[147 127 102 179] -> Bori
[102 127 125 100] -> Damus
[ 99 100 102 179] -> gogu
places Damus: [125]
3
asked: [102 127 125 100]
Damus
asked: [147 127 102 179]
Bori

[144 145 147 114] -> gemuz
[118 179 196 133] -> Todal
[146 113 144 132] -> Vibod
[118 129 113 112] -> mobug
places Vibod: [144]
3
places gemuz: [114]
4
places Vibod: [146]
1
both gemuz Vibod: 
[144]
both Vibod mobug: 
[113]

[140 115 160 133 125 186 118 170 174 157 151 119 114 109 171 111 109] -> Nufu
[143 143  81 131 121  98 181 162 122 131 177 131 162 136 131 121 136] -> sulu
[160 143 133 126 107 180 111 151 170 151 152 139 109 122 151 112 122] -> Pof
[141 124 134 132 117 118 124 141 150 140 138 117 119 124 129 120 124] -> kan
[119 114 118 141 129 107 167 163 122 132 156 124 144 122 141 126 122] -> kisem
[127 128 129 129 126 129 128 132 131 129 130 127 128 127 131 126 127] -> Zubi
[133 133 130 127 124 138 125 133 129 132 135 129 129 127 132 125 127] -> zov
places kan: [124]
2 7 14 17
both Pof zov: 
[133]
places sulu: [131]
4 10 12 15
asked: [119 114 118 141 129 107 167 163 122 132 156 124 144 122 141 126 122]
kisem
places zov: [133]
1 2 8
places sulu: [136]
14 17
asked: [143 143  81 131 121  98 181 162 122 131 177 131 162 136 131 121 136]
sulu

[140 151 139 131 143 119 142 143 124 125 142 132 128 115 141 145 148 129
 118 150 103 111 148 150 139 122 126 128 135 137 139 129] -> Movon
[154 146 100 166 128 150 108 119 107 138 127 112 122 135 128 184 152 119
 119 137 139 128 134 183 154 109 131 130 129  95 126 125] -> zutu
[133 112 135 135 121 129 138  86 120 147 139 121 137 150 137 137 106 125
 139 120 106 132 144 115 143 143 140 150 134 146 135 135] -> bav
[154  89 134  89 135 150 108 119 107 101 132 112 122 135 128 184 152 119
 122 137 139 128 134 183 130 109 136 130 129  95 126 122] -> Kem
places zutu: [128]
5 15 22
places Kem: [122]
13 19 32
asked: [154 146 100 166 128 150 108 119 107 138 127 112 122 135 128 184 152 119
 119 137 139 128 134 183 154 109 131 130 129  95 126 125]
zutu
places Movon: [142]
7 11
places Kem: [112]
12
places bav: [137]
13 15 16
asked: [154  89 134  89 135 150 108 119 107 101 132 112 122 135 128 184 152 119
 122 137 139 128 134 183 130 109 136 130 129  95 126 122]
Kem

[102 117 124  55 119 107] -> dirok
[138 122 127 122 124 117] -> kipiz
[127 123 123 123 123 123] -> Nuv
places Nuv: [123]
2 3 4 5 6
places kipiz: [122]
2 4
places kipiz: [124]
5
places kipiz: [117]
6
places dirok: [107]
6

[142 142  96 142 154 107 127 142] -> Rov
[113 135  87 133 176  98 128 156] -> Muna
[134 134 127 134 134 160 127 134] -> Nop
[119 119  75 118 186  90 134 135] -> lil
places Nop: [134]
1 2 4 5 8
places lil: [135]
8
places Rov: [142]
1 2 4 8
both Muna lil: 
[135]
both Nop lil: 
[134]

[132  91 132 151 175 104 156 136 181 151 151]  temo
[153  91 131 123 175 136 156 131 131 123 149]  nez
[153 136 131 136 175 104 156 136 181  80 151]  depe
places depe: [153]
1
asked: [153 136 131 136 175 104 156 136 181  80 151]
depe
places temo: [151]
4 10 11
asked: [153  91 131 123 175 136 156 131 131 123 149]
nez
places depe: [136]
2 4 8
places nez: [131]
3 8 9

[140 104 144  87 119  97 186 133] -> gige
[121 125 148 138 146  95 122 137] -> zifer
[153 117 143 143 117 133 146 110] -> pes
[115 166  92 141 141 143  94 120] -> riraz
[131 124 123 120 111 148 102 119] -> Sadeg
[125 157 136 118 107 120 144 116] -> gulu
[112 125 132 177 121 149 103 112] -> pulob
both Sadeg gige: 
[119]
places pes: [143]
3 4

[158  59 114 158 162 158 162] = sobut
[129 115 125 125 152 121 125] = fatuz
[161 126 148 162 133 159  93] = Dorid
places fatuz: [125]
3 4 7
places Dorid: [93]
7
places fatuz: [115]
2
places sobut: [162]
5 7
places sobut: [158]
1 4 6
both sobut Dorid: 
[162]
asked: [129 115 125 125 152 121 125]
fatuz

[121 117  92 124] = Sonul
[145 123 158 145] = vid
[124 123 118 123] = dinip
places vid: [123]
2
places dinip: [123]
2 4

[126 127 131 128 133 123 149 145 130 116 117 126 115 125 133 124 135 131
 132 111 153 101 129 128 136 131 126 158 135 124 125 156 134 158 106  84
 134 119 132 130 157 131 115 137 131 103 126 130 120 124 123 129 119 133
 164 138 153 120 137 105 124 130 130]  tazut
[123 135 121 121 131 129  90 129 125 112 142 132 121 138 140 134 129 129
 136 128 133 150 125 126 134 136 138 142 119 130  91 120 123 153 126  90
 127 133 124 125 133 132 117  97 133 112 139 139 129 105 123 112 120 123
 153 140 136  98 131  90 125 134 140]  kuz
[133 114 132 133 126 128 167 140 129 129 128 124 118 131 117 125 114 129
 142 128 150 103 132 131 123 132 121 150 143 118 139 162 133 139 116 155
 134 130 134 130 105 125 125 146 125 129 123 124 125 178  93 136 133 138
 117 104 142 151 129 154 132 124 122]  Lom
[123 137 133 128 138 126 127 124 132 129 104 124 140 121 134 120 130 131
 135 118 114 120 127 126 137 116 123 104 127 155 149 152 135 125 122  94
 128 109 133 131 192 131 132 147 130 100 115 122 127  96 175 143 123 128
 140 155 112 148 133 115 151 128 127]  gab
[132 119 121 127 117 128 136 136 124 122 149 132 112 131 124 135 127 127
 111 136 149 130 129 130 121 142 133 160 129 123 105  97 121 136 131 146
 128 138 123 126  72 126 120 108 128 155 142 137 126 151  83 110 130 128
 131 105 153  94 125 132 129 129 130]  vozo
[132 115 130 131 126 125 168 150 128 121 128 127 109 129 123 127 134 129
 129 117 163  97 131 130 127 136 125 171 142 118 126 149 133 154 109 123
 135 130 133 130 111 127 116 138 127 125 129 130 120 162  89 127 126 137
 146 112 162 122 133 127 128 127 124]  nifam
[124 133 122 121 136 134  70 112 125 121 149 131 131 154 134 137 127 130
 177 135 117 137 124 127 128 136 137 117 119 128  95 153 124 149 135 137
 126 137 130 124 120 130 128  97 131 108 131 132 138 139 116 124 130 121
 110 125 107 144 137 115 131 153 140]  vov
[131 123 147 126 121 133 110 120 125 132 152 131 126 140 122 136 124 125
 135 144 125 151 128 129 119 136 133 127 124 125 111 111 121 121 143 175
 125 147 125 125  72 125 132 107 127 151 136 131 135 159  94 119 137 125
  98 103 122 127 120 147 133 126 130]  Vun
[131 123 122 127 123 133 105 119 124 132 152 131 127 142 122 136 124 125
 141 136 123 154 128 129 119 136 133 125 124 125 109 115 121 124 143 175
 126 146 125 124  75 135 132 106 127 148 136 131 136 160  95 120 137 125
  96 103 118 132 119 146 133 127 130]  Kod
asked: [124 133 122 121 136 134  70 112 125 121 149 131 131 154 134 137 127 130
 177 135 117 137 124 127 128 136 137 117 119 128  95 153 124 149 135 137
 126 137 130 124 120 130 128  97 131 108 131 132 138 139 116 124 130 121
 110 125 107 144 137 115 131 153 140]
vov
places tazut: [119]
38 53
places vov: [137]
16 22 27 36 38 59
places nifam: [150]
8
places gab: [135]
19 33
places Lom: [128]
6 11 20
places Vun: [152]
11

[112 139 137 128 130 117] : Fam
[132 151 161 107 138 165] : daten
[135 176 126 177 114 117] : Suno
[139 151 161 171 115 165] : loza
[122 162  97 136 126  93] : sogiv
[152 146 133 124 121 138] : giv
[131 190 106 175 117  92] : Kuve
[ 53 161 105 143  97 101] : pupig
[117 108 152 112 139 153] : Supu
[ 62 164 105 140 122 140] : kisib
both pupig sogiv: 
[97]
places kisib: [140]
4 6
both sogiv pupig: 
[97]

[121 118 130 172 113 157 131] = torev
[130 131 131 131 130 131 171] = tusek
[ 87 125  92 125 128 128 125] = Megub
[ 72 127 126 126 135 126 126] = fipus
[135 130 150 100 132 161 171] = des
[144 118  96  90 114 157 145] = naz
[ 68 134 143 132 114 137 115] = ret
both ret naz: 
[114]
asked: [121 118 130 172 113 157 131]
torev
places tusek: [131]
2 3 4 6
places Megub: [125]
2 4 7
places fipus: [126]
3 4 6 7

[ 99  93 105  98  79] : zili
[126 181 182  80 169] : Guzar
[153  97 106 201  81] : zugud
[181 119 113 156 134] : nanot
[134 104 158 112  81] : Bovak
[168 153 129  58 122] : lunor
places Guzar: [169]
5
both zugud Bovak: 
[81]
both Guzar nanot: 
[181]
both Bovak nanot: 
[134]

[188 180  85 165]  Sada
[188 180 187 188]  mifa
[188 180  85 115]  febe
asked: [188 180 187 188]
mifa
places febe: [115]
4

[147 120 135 158 147 121 140 143 130 136 154 147  65 116 130 112 132  73
 131 133 110 137 119 129 139 156 114 130 164 152 141 113 168 110 132 115
  85 118 113 127 134 129 114 132 115 111 136 129  79] -> Demel
[141 155 112 164 139 110 147 147 139 102 134 147 151 118 119 140 133  82
 110 153 106 110 132 122 128 147 146 110 139 152 149 113 149 108 135 115
 100 109  99 155 139 132 129 138 115 151 136 129 139] -> gamo
[152 121 140 173 161 133 155 151 126 128 142 147 105 116 152 112 137  97
 125 133 110 137 119 129 142 148 105 137 177 152 156 113 105 107 132 121
 149 118 147 119 152 135 114  95 139 133 136 129 154] -> Nis
places gamo: [139]
5 9 29 41 49
asked: [147 120 135 158 147 121 140 143 130 136 154 147  65 116 130 112 132  73
 131 133 110 137 119 129 139 156 114 130 164 152 141 113 168 110 132 115
  85 118 113 127 134 129 114 132 115 111 136 129  79]
Demel
asked: [141 155 112 164 139 110 147 147 139 102 134 147 151 118 119 140 133  82
 110 153 106 110 132 122 128 147 146 110 139 152 149 113 149 108 135 115
 100 109  99 155 139 132 129 138 115 151 136 129 139]
gamo
places gamo: [110]
6 19 22 28
places Nis: [152]
1 15 30 41

[114 125 162 162 134 103 151 125] -> fol
[109  93  74 146 120  94  97 133] -> vebi
[150 115 133 150 140 137 150 150] -> Gune
[123 119 144  99 131 131 123 124] -> Vames
[114 163 171 140 134  72 121 134] -> bereb
[143 168  91 155 126  97 133 108] -> gamam
[111  91 134 137 123 122 135 120] -> Duta
[123 120 142  99 131 131 122 125] -> molep
[104  85 139 136 134 111 141 105] -> veben
[126 127 128 127 129 128 126 127] -> Mev
[135 134 154 126 131 116 118 130] -> kapof
[134 108  86 128  86 108 111 100] -> seti
places gamam: [97]
6
places seti: [86]
3 5
both Duta bereb: 
[134]
both vebi Duta: 
[120]
places fol: [114]
1
places fol: [162]
3 4
places Gune: [150]
1 4 7 8

[133 126 139 123 130 123 130 123 135 129 128 124 119 139 120 119 118 139
 124 123] = muru
[133 126 131 124 130 131 130 123 135 129 128 117 126 139 120 119 124 139
 124 131] = guziv
[133 126 139 134 130 123 130 150 135 129 128 117 119 130 120 119 118 139
 124 131] = mupi
asked: [133 126 131 124 130 131 130 123 135 129 128 117 126 139 120 119 124 139
 124 131]
guziv
places guziv: [131]
3 6 20
places muru: [123]
4 6 8 20
asked: [133 126 139 134 130 123 130 150 135 129 128 117 119 130 120 119 118 139
 124 131]
mupi

[ 84 181 178  70 100  82 120 149  89 138 103 164 165 119 131 132 178 106
  65 180  80 137] = rak
[ 84 110 178  70 100  82 120 149  89 138 107 145  89 181 106 131  89  81
 134 179  96 162] = ravad
[108 110 176 171 108 140 116  96  93 108 180  65 165 119 131 162 178 106
  65 180 108  93] = Sot
places Sot: [108]
1 5 10 21
places Sot: [180]
11 20
places ravad: [131]
16

[128 128 128 171 173 181 181] : maz
[128 128 129 141 173 181 181] : nutu
[129 127 128 129 131 160 129] : nodis
[129 135 168 181 180 182 181] : Pavu
[130 145 176 181 180 182 181] : mib
[129 138 170 181 182 182 129] : kazem
[128 127 129 146 176 180 181] : sav
[129 138 170 129 181 138 170] : pumet
[135 167 182 181 182 181 182] : tize
[135 167 180 181 181 182 182] : vidur
[128 128 128 128 128 163 163] : Ged
[128 180 129 139 172 180 181] : Mupe
both nutu Ged: 
[128]
places kazem: [170]
3
places Ged: [128]
1 2 3 4 5
both mib pumet: 
[181]
places maz: [128]
1 2 3
places tize: [181]
4 6

[129 133 125 116 140 120 140 132 143 121 125  94 133 133 134 128 124 129
 126 147 131 140 132]  Nuvan
[125 132 125 116 130 120 125 132 143 121 125  94 118 116 121 129 135 123
 131 129 132 150 119]  Dapeg
[131 133 110 125 144 110 127 126 126 119 122 135 122 110 131 129 124 129
 126 121 122 201 132]  dad
asked: [125 132 125 116 130 120 125 132 143 121 125  94 118 116 121 129 135 123
 131 129 132 150 119]
Dapeg
places Dapeg: [116]
4 14
places Nuvan: [133]
2 13 14
places dad: [131]
1 15

[126 141 137 132 134 143 133 122 174 165 143 141 113 118 158 128 130 140
 178 131] -> nesop
[108 141 128 134  95  97 127 202 117 133 135 145 139 125 136 101 123 149
 142  74] -> vit
[131 141  92 162 142 102 156 101 145 120 118 143 109 153 124 121 137 164
 139 114] -> dunu
[109 105 123 133 126  99 102 120 132 115 105 126 137 105 123 115 134 134
 100 140] -> saz
[122 123 109 113 110 119 128 116 125 153 139 109 124 100 142 109 137 137
 104 138] -> bep
[125 112 122 128 155 110 108 121 131 125 133 131 130 147 151 121 122 125
 146 107] -> Fibab
places dunu: [118]
11
asked: [131 141  92 162 142 102 156 101 145 120 118 143 109 153 124 121 137 164
 139 114]
dunu

[ 73 149 134 149]  moke
[149 142 147 161]  Lon
[130 162 128 137]  gadub
[138 150 136 115]  remo
[161 161 147  93]  nem
[140  98 144 149]  puz
[148 112 100 121]  Supi
places Supi: [121]
4
places nem: [161]
1 2
asked: [ 73 149 134 149]
moke
places moke: [149]
2 4
both puz Lon: 
[149]

[154  57 120 160] : zazu
[152 152 152 152] : Goge
[154 142 120 160] : Dozuv
[143 143 143 160] : nal
both nal Dozuv: 
[160]
both nal zazu: 
[160]
places Goge: [152]
1 2 3 4
places nal: [143]
1 2 3

[ 79 130 140 107 203  75] = tuke
[127 150 129 112 185 155] = vifiz
[140 159  92 120 180  83] = lusi
[ 77 154  92  77 154  77] = tulim
[175 169 123 115 169  96] = fipep
places tulim: [154]
2 5
both tulim lusi: 
[92]

[141 126 148 129 130 132 134 124 135 134 125 135 131 125 157 136  80 133
 100 130 129 120 112 130 122 152 131 125 130 127 134 125 120 163 138 131
 143 126 122 126 112 128 128 105 134 131 116 127 138 144 124 125 125]  Mok
[125 127 163 128 125 140 123 119 130 134 131 122 138  63 131 163 127 124
 118  63 125 126 154 125 132 125 126 126 163 163 160 104 125  63 131 121
 147 128 123 131  91 127 163 123 132 123 130 130 126 127 129 125 130]  veg
[122 124 140 129 126 129 121 126 129 118 125 125 105 127 133 125  97 130
 105 133 129 110 147 130 118 144 123 127 126 128 144 114 102 147 148 125
 137 128 125 126  98 130 128 115 129 129 125 125 126 131 132 122 128]  toz
[115 131 104 127 129 125 155 137 125 108 125 132  97 134 116 127 145 132
 151 135 125 126 110 128 121 128 125 129 125 127  88 141 151 172 135 130
 111 128 136 127 150 132 129 106 124 124 120 128 123 125 127 132 125]  zubus
[130 124 152 127 129 131 130 121 109 143 135 127 157 130 140 128 135 126
 145 122 129 143 120 128 135 126 134 129 133 130 131 126 145  87 116 125
 140 127 126 130 131 129 127 152 133 131 134 134 144 132 125 130 140]  laraz
asked: [130 124 152 127 129 131 130 121 109 143 135 127 157 130 140 128 135 126
 145 122 129 143 120 128 135 126 134 129 133 130 131 126 145  87 116 125
 140 127 126 130 131 129 127 152 133 131 134 134 144 132 125 130 140]
laraz
places toz: [125]
11 12 16 36 39 47 48
places veg: [63]
14 20 34
places veg: [126]
22 27 28 49
places veg: [125]
1 5 21 24 26 33 52

[185 136 175 175 109 193 144  64] -> Zusu
[162 135 135 162 135 115 183 135] -> nevu
[112 161 121  90 159 161 102 159] -> Zur
[110 153 115 101 143 104 114 152] -> bedi
places Zusu: [175]
3 4
places nevu: [135]
2 3 5 8
places nevu: [162]
1 4

[109 126 120 131 116 121 113 180 163 122  92 173 129 130  91 130  92 157
  91 122 132 150  74] : rosob
[109 141 120 131 116 121 113 180 163 122  92 173 129 130  91 130  92 128
  91 122 129 150  74] : pado
[125 172 129 119 135 123 118 166 167 112 100 147 154 114 122  91 128 121
 129  87 150 154  98] : Nakoz
asked: [109 126 120 131 116 121 113 180 163 122  92 173 129 130  91 130  92 157
  91 122 132 150  74]
rosob
asked: [125 172 129 119 135 123 118 166 167 112 100 147 154 114 122  91 128 121
 129  87 150 154  98]
Nakoz

[131 137 134 109 108 117 114 119 100] = gul
[130 116 122 132 129 103 139  75 137] = gadot
[116  97 135 105 119  85  95 108 146] = lof
[134 193  81 124 125 155 148 121  94] = lato
[ 80 120  80 120 122  80 120 154  80] = kidi
[115 161 155 118 135 115 118 169 118] = Geges
places gul: [119]
8
places gadot: [130]
1
both Geges lato: 
[155]
places lato: [134]
1
places Geges: [115]
1 6
places kidi: [80]
1 3 6 9

[120 167 125  82]  kofo
[147  97 127 185]  Nak
[136  98 127 164]  Borem
[ 98  99 163 196]  garef
[163 137 126 136]  soku
both Borem soku: 
[136]
both soku garef: 
[163]
both Borem garef: 
[98]

